Below are the code and all the weights of a small trained network. Each question names an input and a class and asks about switching units off, where a switched-off unit gives its printed mean instead of its output.

import numpy as np


def w(rows, s, z=0):
    codes = np.array(rows[::2]) - 128.0
    scale = np.full(codes.shape[1], s)
    scale[-1] = z or s
    return codes * scale


def norm(h):
    return h / np.sqrt((h * h).mean(-1, keepdims=True) + 1e-5)


def f(y):
    return np.maximum(y, 0)


def log_softmax(a):
    a = a - a.max(-1, keepdims=True)
    return a - np.log(np.exp(a).sum(-1, keepdims=True))


def net(x, mask):
    res = np.array(x, float).reshape(1, 7) / 4 @ E
    u = 0
    for l in range(3):
        y = f(norm(res) @ A[l][:, :-1].T + A[l][:, -1])
        res = res + np.where(mask[u : u + 3], y, B[l][:, -1]) @ B[l][:, :-1]
        u += 3
    return log_softmax(norm(res)[-1] @ U[:, :-1].T + U[:, -1])


A, B = {}, {}
E = w([
[166,165,222],'x0',
[133,133,59],'x1',
[144,115,155],'x2',
[120,161,78],'x3',
[148,194,206],'x4',
[254,138,180],'x5',
[215,214,101],'x6',
],0.0049)
A[0] = w([
[115,243,120,117],'0.n0',
[165,40,246,173],'0.n1',
[52,147,162,253],'0.n2',
],0.011,0.0042)
B[0] = w([
[186,101,81,200],'0.n0',
[111,250,154,254],'0.n1',
[132,102,57,230],'0.n2',
],0.016,0.0065)
A[1] = w([
[105,216,74,1],'1.n0',
[247,193,7,131],'1.n1',
[80,146,113,157],'1.n2',
],0.013,0.005)
B[1] = w([
[78,120,145,158],'1.n0',
[102,33,255,251],'1.n1',
[47,46,80,152],'1.n2',
],0.0093,0.015)
A[2] = w([
[35,11,119,166],'2.n0',
[144,104,64,53],'2.n1',
[156,97,50,251],'2.n2',
],0.011,0.0018)
B[2] = w([
[122,235,69,255],'2.n0',
[44,18,179,140],'2.n1',
[255,2,197,154],'2.n2',
],0.0048,0.0099)
U = w([
[121,107,186,130],'0',
[175,143,104,13],'1',
[90,86,46,182],'2',
[117,191,116,153],'3',
[188,251,178,179],'4',
[172,72,194,167],'5',
[181,165,82,1],'6',
],0.021,0.009)

Each question gives the input, the list of numbers given to net, and the class t.
The units are the neurons (one row each of A and B). Each row of codes is followed by its name. A weight is (code - 128) times the scale printed after its matrix; where a second scale follows, it is the last column's (A, B and U).
mask holds one flag per neuron, layer by layer. A switched-off neuron (its flag False) gives its mean, the last column of its row in B, instead of its output. The means were averaged over made-up inputs and are rounded, as every weight is.
A unit's drop is (log p(t) with every unit on - log p(t) with that unit switched off) / (log p(t) with every unit on - log p(t) with every unit switched off).
The circuit of an input: a set's keep is (log p(t) with only the set's units on - log p(t) with every unit switched off) / (log p(t) with every unit on - log p(t) with every unit switched off). Starting from all 9 units, units are removed one at a time, each time the one whose removal leaves the highest keep (on an exact tie, the one counted first), for as long as the keep stays at least 0.8.
circuit, biggest first: the units of the circuit, biggest drop first
unit that matters most: the unit with the biggest drop
k most important neurons of layer l: the k neurons of layer l with the biggest drops, biggest first
drop when u is switched off: that unit's drop, to one decimal
input [-1,-3,-4,6,-4,3,-3], class 2: 2 most important neurons of layer 0 -> [0.n0, 0.n1]
input [2,-2,-4,8,2,-3,-1], class 2: unit that matters most -> 0.n2
input [2,-3,-6,-3,6,3,6], class 5: circuit, biggest first -> [0.n0, 1.n1]
input [2,-3,-3,-8,6,-4,-4], class 3: circuit, biggest first -> [0.n1, 0.n2, 1.n1, 1.n2]
input [3,8,-1,7,5,-8,5], class 5: 2 most important neurons of layer 0 -> [0.n0, 0.n1]
input [-8,1,8,-5,8,-7,4], class 2: 2 most important neurons of layer 0 -> [0.n2, 0.n1]
input [4,-1,3,-3,6,-6,-3], class 3: circuit, biggest first -> [0.n1, 1.n1, 0.n2]
input [6,-2,-8,8,3,-8,3], class 5: 2 most important neurons of layer 0 -> [0.n0, 0.n1]
input [6,-8,6,0,6,-2,-8], class 3: circuit, biggest first -> [0.n2, 1.n1]
input [-1,7,-8,-3,2,3,-8], class 2: 2 most important neurons of layer 1 -> [1.n2, 1.n1]
input [7,2,4,6,5,-4,-7], class 3: 2 most important neurons of layer 2 -> [2.n0, 2.n2]
input [7,-2,3,-4,5,-5,-5], class 3: 2 most important neurons of layer 0 -> [0.n2, 0.n1]
input [6,3,5,-6,8,-6,-1], class 3: 2 most important neurons of layer 0 -> [0.n1, 0.n2]
input [8,-1,-5,1,-3,-4,-4], class 2: circuit, biggest first -> [0.n2]
input [-6,4,0,2,-3,1,2], class 0: 2 most important neurons of layer 0 -> [0.n2, 0.n0]
input [2,6,3,-7,7,1,-6], class 4: drop when 0.n1 is switched off -> 0.5
input [7,-5,2,8,2,-3,-4], class 3: drop when 2.n0 is switched off -> 0.4
input [8,2,-1,6,7,-7,8], class 5: drop when 0.n0 is switched off -> 0.1
input [-7,3,6,-2,6,-3,0], class 2: 2 most important neurons of layer 0 -> [0.n1, 0.n0]
input [1,-8,1,4,3,-3,-7], class 3: circuit, biggest first -> [1.n1]
